Below is a small trained network, with its code and all its weights. Each question gives an input and a target symbol and asks what happens when units are switched off, that is, made to give their printed mean instead of their output.

import numpy as np


def w(rows, s, z=0):
    codes = np.array(rows[::2]) - 128.0
    scale = np.full(codes.shape[1], s)
    scale[-1] = z or s
    return codes * scale


def f(y):
    return np.maximum(y, 0)


def softmax(a):
    e = np.exp(a - a.max(-1, keepdims=True))
    return e / e.sum(-1, keepdims=True)


def log_softmax(a):
    a = a - a.max(-1, keepdims=True)
    return a - np.log(np.exp(a).sum(-1, keepdims=True))


def net(x, mask):
    ids = ['ΠΦαημτ'.index(c) for c in x.split()]
    T = len(ids)
    res = E[ids] + P[:T]
    r = res
    for j in range(3):
        rows = slice(2 * j, 2 * j + 2)
        q, k, v = (r @ M[0][rows].T for M in (Q, K, V))
        z = softmax(np.where(np.tri(T) > 0, q @ k.T / 2**0.5, -1e9)) @ v
        o = O[0][rows]
        res = res + np.where(mask[j], z, o[:, -1]) @ o[:, :-1]
    y = f(res @ A[0][:, :-1].T + A[0][:, -1])
    res = res + np.where(mask[3:15], y, B[0][:, -1]) @ B[0][:, :-1]
    return log_softmax(res[-1] @ U[:, :-1].T + U[:, -1])


Q, K, V, O, A, B = {}, {}, {}, {}, {}, {}
E = w([
[49,120,152,127,118,151],'Π',
[160,168,145,95,109,86],'Φ',
[99,238,119,138,180,72],'α',
[112,174,155,106,113,105],'η',
[132,97,5,154,114,133],'μ',
[152,164,150,100,111,89],'τ',
],0.024)
P = w([
[175,60,103,1,184,135],'0',
[143,94,120,119,79,129],'1',
[141,92,111,185,44,158],'2',
[145,91,99,212,29,180],'3',
[143,107,85,225,14,219],'4',
[147,115,72,242,8,242],'5',
],0.0079)
Q[0] = w([
[128,120,239,108,198,120],'head 1',
[110,124,147,165,152,158],'head 1',
[66,88,118,152,134,117],'head 2',
[34,148,191,99,66,132],'head 2',
[97,139,162,219,90,123],'head 3',
[94,11,139,98,182,186],'head 3',
],0.012)
K[0] = w([
[139,90,152,74,104,160],'head 1',
[84,145,146,88,150,162],'head 1',
[38,106,69,141,94,132],'head 2',
[69,170,154,136,174,159],'head 2',
[34,161,76,155,143,135],'head 3',
[137,160,141,106,189,7],'head 3',
],0.012)
V[0] = w([
[57,135,178,146,171,130],'head 1',
[112,91,156,92,8,147],'head 1',
[76,90,141,99,61,143],'head 2',
[104,90,115,112,102,141],'head 2',
[214,107,150,136,84,118],'head 3',
[128,118,52,115,140,125],'head 3',
],0.013)
O[0] = w([
[129,111,30,211,98,118,154],'head 1',
[115,216,56,19,60,182,48],'head 1',
[43,150,157,58,195,93,175],'head 2',
[217,162,90,112,182,198,144],'head 2',
[78,61,120,123,134,3,3],'head 3',
[1,178,144,127,86,121,194],'head 3',
],0.0093,0.0066)
A[0] = w([
[140,55,61,169,188,121,3],'neuron 1',
[101,157,208,115,199,157,101],'neuron 2',
[182,193,117,146,107,135,130],'neuron 3',
[175,139,132,112,171,55,202],'neuron 4',
[149,160,173,145,127,152,210],'neuron 5',
[148,104,174,34,218,120,151],'neuron 6',
[228,152,37,84,190,121,69],'neuron 7',
[114,92,140,226,150,115,42],'neuron 8',
[158,89,141,116,196,59,157],'neuron 9',
[163,120,76,74,101,161,134],'neuron 10',
[124,147,135,3,127,147,152],'neuron 11',
[148,73,166,170,73,116,113],'neuron 12',
],0.013,0.007)
B[0] = w([
[43,198,187,83,144,107,179],'neuron 1',
[208,110,100,86,155,87,186],'neuron 2',
[63,67,106,98,169,183,185],'neuron 3',
[171,159,64,168,102,181,163],'neuron 4',
[91,115,134,163,187,171,210],'neuron 5',
[20,57,197,90,218,78,166],'neuron 6',
[114,69,145,20,152,2,161],'neuron 7',
[155,90,150,138,20,126,241],'neuron 8',
[153,233,97,146,118,198,157],'neuron 9',
[128,200,200,150,72,148,184],'neuron 10',
[179,54,123,172,57,95,254],'neuron 11',
[160,146,146,4,218,107,190],'neuron 12',
],0.0091,0.014)
U = w([
[141,2,119,101,90,104,152],'Π',
[154,90,85,200,3,180,131],'Φ',
[77,97,94,129,178,208,253],'α',
[34,171,161,127,111,119,54],'η',
[146,123,82,120,113,114,56],'μ',
[142,135,75,117,110,122,82],'τ',
],0.0067,0.0045)

Each question gives the input, a string of symbols that net reads in full, and the target symbol t.
The units are the heads (2 rows each of Q, K, V and O) and the neurons (one row each of A and B). Each row of codes is followed by its name. A weight is (code - 128) times the scale printed after its matrix; where a second scale follows, it is the last column's (O, A, B and U).
mask holds one flag per unit, heads first, then neurons. A switched-off unit (its flag False) gives its mean, the last column of its rows in O or B, instead of its output. The means were averaged over made-up inputs and are rounded, as every weight is.
A unit's drop is (log p(t) with every unit on - log p(t) with that unit switched off) / (log p(t) with every unit on - log p(t) with every unit switched off).
The circuit of an input: a set's keep is (log p(t) with only the set's units on - log p(t) with every unit switched off) / (log p(t) with every unit on - log p(t) with every unit switched off). Starting from the 12 units with the biggest drops (on a tie, the unit counted first), units are removed one at a time, each time the one whose removal leaves the highest keep (on an exact tie, the one counted first), for as long as the keep stays at least 0.8.
units of the circuit, in order: the units of the circuit, biggest drop first
most important unit: the unit with the biggest drop
k most important neurons: the k neurons with the biggest drops, biggest first
which heads matter: for each layer, one digit per head in row order, 1 if its drop is at least 0.15 and else 0, layers parted by /
drop when u is switched off: that unit's drop, to one decimal
input α Π η, target α: units of the circuit, in order	neuron 11; head 3; neuron 8
input μ α Φ μ τ, target η: which heads matter	011
input Π Π μ Π, target Φ: which heads matter	100
input Π Π μ μ μ τ, target Π: which heads matter	110
input α Φ α, target Φ: 2 most important neurons	neuron 8; neuron 4
input α η τ Φ τ μ, target η: which heads matter	000
input η τ μ Π, target Π: units of the circuit, in order	head 2; neuron 11; head 1; neuron 2
input τ τ Φ Π μ, target Π: most important unit	head 2
input Φ τ Π, target Π: 2 most important neurons	neuron 11; neuron 6
input Π μ α Φ τ, target η: which heads matter	001
input μ Π η, target Π: units of the circuit, in order	neuron 11; head 2; head 1; neuron 6
input Π Π α Φ, target α: units of the circuit, in order	neuron 11; head 3; neuron 3
input Π η α η η Φ, target α: which heads matter	000
input Π η μ, target Π: which heads matter	110
input α μ μ, target η: which heads matter	100
input Π α μ τ η, target η: which heads matter	001
input τ Φ α τ Φ η, target Π: most important neuron	neuron 12
input η η η, target Φ: units of the circuit, in order	head 1; neuron 12; neuron 11
input μ Π α Π, target α: 2 most important neurons	neuron 8; neuron 11
input μ μ α Π η, target α: 3 most important neurons	neuron 11; neuron 8; neuron 5
input α μ Φ, target η: 2 most important neurons	neuron 8; neuron 11
input Π τ α, target α: drop when neuron 2 is switched off	0.0
input α μ Φ Φ, target η: most important neuron	neuron 8
input Π Π Φ α τ, target α: drop when neuron 11 is switched off	0.2
input η μ Π η Π α, target α: drop when neuron 11 is switched off	0.3
input Π Π Π, target Φ: drop when neuron 10 is switched off	0.2
